Here is a tiny trained network, its code and every weight. The questions are about switching its units off for an input and a class, where a switched-off unit gives its printed mean instead of its output.

import numpy as np


def w(rows, s, z=0):
    codes = np.array(rows[::2]) - 128.0
    scale = np.full(codes.shape[1], s)
    scale[-1] = z or s
    return codes * scale


def norm(h):
    return h / np.sqrt((h * h).mean(-1, keepdims=True) + 1e-5)


def f(y):
    return y / 2 * (1 + np.tanh(0.7978845608 * (y + 0.044715 * y**3)))


def log_softmax(a):
    a = a - a.max(-1, keepdims=True)
    return a - np.log(np.exp(a).sum(-1, keepdims=True))


def net(x, mask):
    res = np.array(x, float).reshape(1, 3) / 4 @ E
    u = 0
    for l in range(3):
        y = f(norm(res) @ A[l][:, :-1].T + A[l][:, -1])
        res = res + np.where(mask[u : u + 4], y, B[l][:, -1]) @ B[l][:, :-1]
        u += 4
    return log_softmax(norm(res)[-1] @ U[:, :-1].T + U[:, -1])


A, B = {}, {}
E = w([
[126,41,89,243,175],'x0',
[70,139,186,203,26],'x1',
[146,111,19,58,1],'x2',
],0.0084)
A[0] = w([
[135,66,2,95,109,4],'0.n1',
[143,101,114,206,151,29],'0.n2',
[143,142,144,107,107,11],'0.n3',
[102,102,159,143,170,166],'0.n4',
],0.017,0.0022)
B[0] = w([
[169,220,6,249,157,246],'0.n1',
[117,82,140,132,182,191],'0.n2',
[138,81,180,96,150,135],'0.n3',
[184,129,163,163,140,176],'0.n4',
],0.016,0.011)
A[1] = w([
[44,133,133,243,114,94],'1.n1',
[80,40,111,244,168,179],'1.n2',
[84,38,29,165,230,2],'1.n3',
[98,90,168,195,9,100],'1.n4',
],0.014,0.00077)
B[1] = w([
[71,65,33,94,138,211],'1.n1',
[129,23,153,143,223,252],'1.n2',
[62,118,172,169,16,232],'1.n3',
[223,62,165,80,4,164],'1.n4',
],0.014,0.011)
A[2] = w([
[152,220,2,141,118,79],'2.n1',
[35,98,97,86,106,51],'2.n2',
[120,185,123,137,184,172],'2.n3',
[96,158,84,24,99,6],'2.n4',
],0.018,0.0024)
B[2] = w([
[132,246,16,187,69,247],'2.n1',
[197,109,148,4,185,133],'2.n2',
[171,188,159,145,115,160],'2.n3',
[17,122,105,128,152,148],'2.n4',
],0.02,0.016)
U = w([
[208,99,113,54,169,3],'0',
[204,245,235,148,205,143],'1',
[147,92,206,65,40,180],'2',
[5,181,153,21,180,82],'3',
[163,231,21,199,112,210],'4',
[133,25,148,220,248,173],'5',
[163,77,65,94,106,16],'6',
],0.014,0.007)

Each question gives the input, the list of numbers given to net, and the class t.
The units are the neurons (one row each of A and B). Each row of codes is followed by its name. A weight is (code - 128) times the scale printed after its matrix; where a second scale follows, it is the last column's (A, B and U).
mask holds one flag per neuron, layer by layer. A switched-off neuron (its flag False) gives its mean, the last column of its row in B, instead of its output. The means were averaged over made-up inputs and are rounded, as every weight is.
A unit's drop is (log p(t) with every unit on - log p(t) with that unit switched off) / (log p(t) with every unit on - log p(t) with every unit switched off).
The circuit of an input: a set's keep is (log p(t) with only the set's units on - log p(t) with every unit switched off) / (log p(t) with every unit on - log p(t) with every unit switched off). Starting from all 12 units, units are removed one at a time, each time the one whose removal leaves the highest keep (on an exact tie, the one counted first), for as long as the keep stays at least 0.8.
circuit, biggest first: the units of the circuit, biggest drop first
unit that matters most: the unit with the biggest drop
k most important neurons: the k neurons with the biggest drops, biggest first
top k neurons in layer l: the k neurons of layer l with the biggest drops, biggest first
input [-8,7,-4], class 2: unit that matters most : 0.n1
input [-7,8,8], class 2: circuit, biggest first : (0.n1 2.n1)
input [-4,-2,-2], class 3: 3 most important neurons : (0.n1 0.n4 2.n1)
input [2,8,0], class 2: circuit, biggest first : (0.n1 1.n4)
input [1,8,-2], class 2: circuit, biggest first : (0.n1 1.n4)
input [-6,3,-2], class 3: circuit, biggest first : (0.n1 2.n1 1.n2 1.n3)
input [-3,-2,-1], class 3: circuit, biggest first : (0.n1 1.n2 2.n1 2.n4)
input [-4,-1,-8], class 1: 2 most important neurons : (0.n1 2.n1)
input [-3,2,-1], class 2: top 2 neurons in layer 1 : (1.n1 1.n2)
input [-3,-1,-2], class 1: 4 most important neurons : (0.n1 1.n1 2.n1 1.n3)
input [-8,0,-5], class 1: top 2 neurons in layer 1 : (1.n1 1.n3)
input [-8,0,4], class 3: 3 most important neurons : (0.n1 2.n4 0.n3)
input [-2,3,1], class 2: 2 most important neurons : (0.n1 2.n1)
input [-5,7,-8], class 2: 3 most important neurons : (0.n1 2.n1 0.n2)
input [1,-4,-3], class 5: circuit, biggest first : (2.n1)
input [-7,-2,2], class 3: 2 most important neurons : (0.n1 0.n3)
input [-3,-5,-3], class 1: 3 most important neurons : (0.n1 1.n1 2.n1)
input [-1,0,-5], class 1: 2 most important neurons : (0.n4 1.n3)
input [-8,8,4], class 2: 3 most important neurons : (0.n1 1.n4 2.n1)
input [-8,5,-6], class 2: top 2 neurons in layer 2 : (2.n1 2.n3)
